Below is a small trained network, with its code and all its weights. Each question gives an input and a class and asks what happens when units are switched off, that is, made to give their printed mean instead of their output.

import numpy as np


def w(rows, s, z=0):
    codes = np.array(rows[::2]) - 128.0
    scale = np.full(codes.shape[1], s)
    scale[-1] = z or s
    return codes * scale


def f(y):
    return np.maximum(y, 0)


def log_softmax(a):
    a = a - a.max(-1, keepdims=True)
    return a - np.log(np.exp(a).sum(-1, keepdims=True))


def net(x, mask):
    res = np.array(x, float).reshape(1, 6) / 4 @ E
    y = f(res @ A[0][:, :-1].T + A[0][:, -1])
    res = res + np.where(mask, y, B[0][:, -1]) @ B[0][:, :-1]
    return log_softmax(res[-1] @ U[:, :-1].T + U[:, -1])


A, B = {}, {}
E = w([
[170,117,124,165,140,136],'x0',
[246,176,52,66,103,129],'x1',
[136,140,212,84,249,144],'x2',
[92,164,158,103,105,130],'x3',
[119,127,76,160,155,255],'x4',
[94,155,131,107,114,121],'x5',
],0.0099)
A[0] = w([
[128,146,142,95,253,95,154],'N0',
[91,131,148,155,114,249,55],'N1',
[70,99,132,189,195,84,36],'N2',
[206,199,86,31,118,137,64],'N3',
[152,130,140,131,160,63,240],'N4',
[138,93,126,123,33,91,192],'N5',
[102,116,60,212,33,94,49],'N6',
[162,151,111,109,101,134,87],'N7',
[76,116,221,168,121,138,227],'N8',
[173,115,75,43,130,131,61],'N9',
[128,159,197,108,77,27,146],'N10',
[125,198,129,138,143,186,131],'N11',
[82,127,31,94,159,150,252],'N12',
[208,170,132,69,153,131,146],'N13',
],0.011,0.0036)
B[0] = w([
[112,230,237,165,77,201,239],'N0',
[212,75,124,135,207,100,196],'N1',
[115,95,123,200,135,83,193],'N2',
[83,111,83,181,137,73,250],'N3',
[250,95,92,40,107,159,208],'N4',
[223,121,221,164,56,146,228],'N5',
[113,254,184,114,193,126,250],'N6',
[55,140,127,171,121,89,173],'N7',
[95,38,81,192,90,139,242],'N8',
[69,133,135,128,145,78,199],'N9',
[194,81,89,104,212,131,254],'N10',
[184,118,42,61,198,137,175],'N11',
[147,96,167,87,158,191,205],'N12',
[74,127,85,206,55,110,223],'N13',
],0.0076,0.0098)
U = w([
[2,105,49,198,144,79,72],'0',
[113,117,86,109,114,191,255],'1',
[98,214,175,130,147,187,77],'2',
[167,88,56,58,193,148,61],'3',
],0.0098,0.0081)

Each question gives the input, the list of numbers given to net, and the class t.
The units are the neurons (one row each of A and B). Each row of codes is followed by its name. A weight is (code - 128) times the scale printed after its matrix; where a second scale follows, it is the last column's (A, B and U).
mask holds one flag per neuron, in row order. A switched-off neuron (its flag False) gives its mean, the last column of its row in B, instead of its output. The means were averaged over made-up inputs and are rounded, as every weight is.
A unit's drop is (log p(t) with every unit on - log p(t) with that unit switched off) / (log p(t) with every unit on - log p(t) with every unit switched off).
The circuit of an input: a set's keep is (log p(t) with only the set's units on - log p(t) with every unit switched off) / (log p(t) with every unit on - log p(t) with every unit switched off). Starting from the 12 units with the biggest drops (on a tie, the unit counted first), units are removed one at a time, each time the one whose removal leaves the highest keep (on an exact tie, the one counted first), for as long as the keep stays at least 0.8.
units of the circuit, in order: the units of the circuit, biggest drop first
most important unit: the unit with the biggest drop
top k neurons: the k neurons with the biggest drops, biggest first
drop of u: that unit's drop, to one decimal
input [-4,6,-3,1,4,3], class 0: top neuron => [N3]
input [6,0,-5,8,4,-3], class 2: top 3 neurons => [N6, N10, N8]
input [-8,-6,5,3,-2,5], class 0: top 4 neurons => [N8, N2, N5, N6]
input [3,5,8,-3,8,-6], class 2: top 4 neurons => [N0, N10, N8, N4]
input [4,3,3,-4,0,2], class 0: units of the circuit, in order => [N13, N5]
input [1,3,-1,7,-7,-5], class 3: top 2 neurons => [N10, N0]
input [5,2,-7,5,-6,-4], class 2: top 3 neurons => [N6, N5, N8]
input [-5,7,-8,-1,2,0], class 2: top 2 neurons => [N6, N5]
input [5,-6,-8,4,-7,1], class 2: top 2 neurons => [N6, N5]
input [7,-5,-6,-5,3,3], class 2: top 3 neurons => [N6, N3, N13]
input [-6,-7,-7,-5,6,8], class 1: top 3 neurons => [N12, N3, N0]
input [-1,2,1,4,-6,4], class 3: top 2 neurons => [N10, N4]
input [7,3,-2,-8,1,-3], class 0: units of the circuit, in order => [N10, N0, N11]
input [3,8,-1,-5,8,6], class 0: most important unit => N3
input [-3,-1,3,4,5,4], class 3: units of the circuit, in order => [N1, N11]
input [8,0,7,-8,7,-6], class 2: top 2 neurons => [N0, N10]
input [6,-2,-1,3,5,-2], class 3: units of the circuit, in order => [N1, N0]
input [-8,2,7,-4,4,-4], class 2: top 3 neurons => [N0, N8, N10]
input [-3,7,-7,8,8,-4], class 3: drop of N8 => 0.3
input [-1,-4,-8,-8,8,4], class 2: drop of N4 => 0.1
input [7,-4,1,5,7,4], class 3: drop of N5 => 0.0
input [4,-6,3,-7,-8,-6], class 3: units of the circuit, in order => [N4]
